Here is a tiny trained network, its code and every weight. The questions are about switching its units off for an input and a class, where a switched-off unit gives its printed mean instead of its output.

import numpy as np


def w(rows, s, z=0):
    codes = np.array(rows[::2]) - 128.0
    scale = np.full(codes.shape[1], s)
    scale[-1] = z or s
    return codes * scale


def norm(h):
    return h / np.sqrt((h * h).mean(-1, keepdims=True) + 1e-5)


def f(y):
    return np.maximum(y, 0)


def log_softmax(a):
    a = a - a.max(-1, keepdims=True)
    return a - np.log(np.exp(a).sum(-1, keepdims=True))


def net(x, mask):
    res = np.array(x, float).reshape(1, 6) / 4 @ E
    u = 0
    for l in range(2):
        y = f(norm(res) @ A[l][:, :-1].T + A[l][:, -1])
        res = res + np.where(mask[u : u + 3], y, B[l][:, -1]) @ B[l][:, :-1]
        u += 3
    return log_softmax(norm(res)[-1] @ U[:, :-1].T + U[:, -1])


A, B = {}, {}
E = w([
[19,22,156,120,131,11],'x0',
[95,101,21,182,16,162],'x1',
[135,133,136,141,122,119],'x2',
[128,132,107,132,139,124],'x3',
[124,139,111,109,129,126],'x4',
[85,152,104,114,145,147],'x5',
],0.011)
A[0] = w([
[205,197,210,86,254,136,120],'L0N0',
[189,209,125,126,123,118,13],'L0N1',
[217,159,170,119,190,249,3],'L0N2',
],0.018,0.0061)
B[0] = w([
[117,10,222,182,230,189,251],'L0N0',
[170,211,125,158,107,118,167],'L0N1',
[166,236,49,71,106,114,220],'L0N2',
],0.012,0.018)
A[1] = w([
[192,181,95,167,139,205,85],'L1N0',
[81,55,137,149,114,59,117],'L1N1',
[134,95,61,179,4,185,5],'L1N2',
],0.032,0.0021)
B[1] = w([
[72,122,73,116,25,66,254],'L1N0',
[129,189,49,114,37,117,242],'L1N1',
[155,89,223,135,253,162,250],'L1N2',
],0.017,0.022)
U = w([
[114,172,85,145,11,101,2],'0',
[128,74,189,186,194,166,254],'1',
],0.012,0.00053)

Each question gives the input, the list of numbers given to net, and the class t.
The units are the neurons (one row each of A and B). Each row of codes is followed by its name. A weight is (code - 128) times the scale printed after its matrix; where a second scale follows, it is the last column's (A, B and U).
mask holds one flag per neuron, layer by layer. A switched-off neuron (its flag False) gives its mean, the last column of its row in B, instead of its output. The means were averaged over made-up inputs and are rounded, as every weight is.
A unit's drop is (log p(t) with every unit on - log p(t) with that unit switched off) / (log p(t) with every unit on - log p(t) with every unit switched off).
The circuit of an input: a set's keep is (log p(t) with only the set's units on - log p(t) with every unit switched off) / (log p(t) with every unit on - log p(t) with every unit switched off). Starting from all 6 units, units are removed one at a time, each time the one whose removal leaves the highest keep (on an exact tie, the one counted first), for as long as the keep stays at least 0.8.
units of the circuit, in order: the units of the circuit, biggest drop first
top k neurons: the k neurons with the biggest drops, biggest first
k most important neurons of layer l: the k neurons of layer l with the biggest drops, biggest first
drop when u is switched off: that unit's drop, to one decimal
input [3,8,4,2,6,-6], class 1: units of the circuit, in order : (L1N2)
input [-8,-7,-1,7,-6,-5], class 0: top 2 neurons : (L0N2; L1N2)
input [-7,-7,4,-4,-3,-8], class 0: top 4 neurons : (L0N2; L1N2; L0N1; L1N0)
input [2,-3,-2,0,7,7], class 1: top 2 neurons : (L1N0; L0N0)
input [-3,4,5,-5,-2,2], class 1: 2 most important neurons of layer 0 : (L0N0; L0N2)
input [-4,5,-6,-3,-2,3], class 1: top 4 neurons : (L1N2; L1N1; L0N0; L0N2)
input [-3,4,3,3,1,5], class 1: top 2 neurons : (L1N2; L0N2)
input [6,-6,0,6,-4,5], class 0: top 2 neurons : (L1N2; L1N1)
input [4,7,-1,4,-4,-2], class 1: top 2 neurons : (L1N2; L0N0)
input [2,8,6,6,2,-8], class 1: drop when L1N2 is switched off : 1.2
input [0,-3,1,7,-6,0], class 1: drop when L1N2 is switched off : 0.0
input [-3,7,7,-7,8,-5], class 1: drop when L1N2 is switched off : 0.9
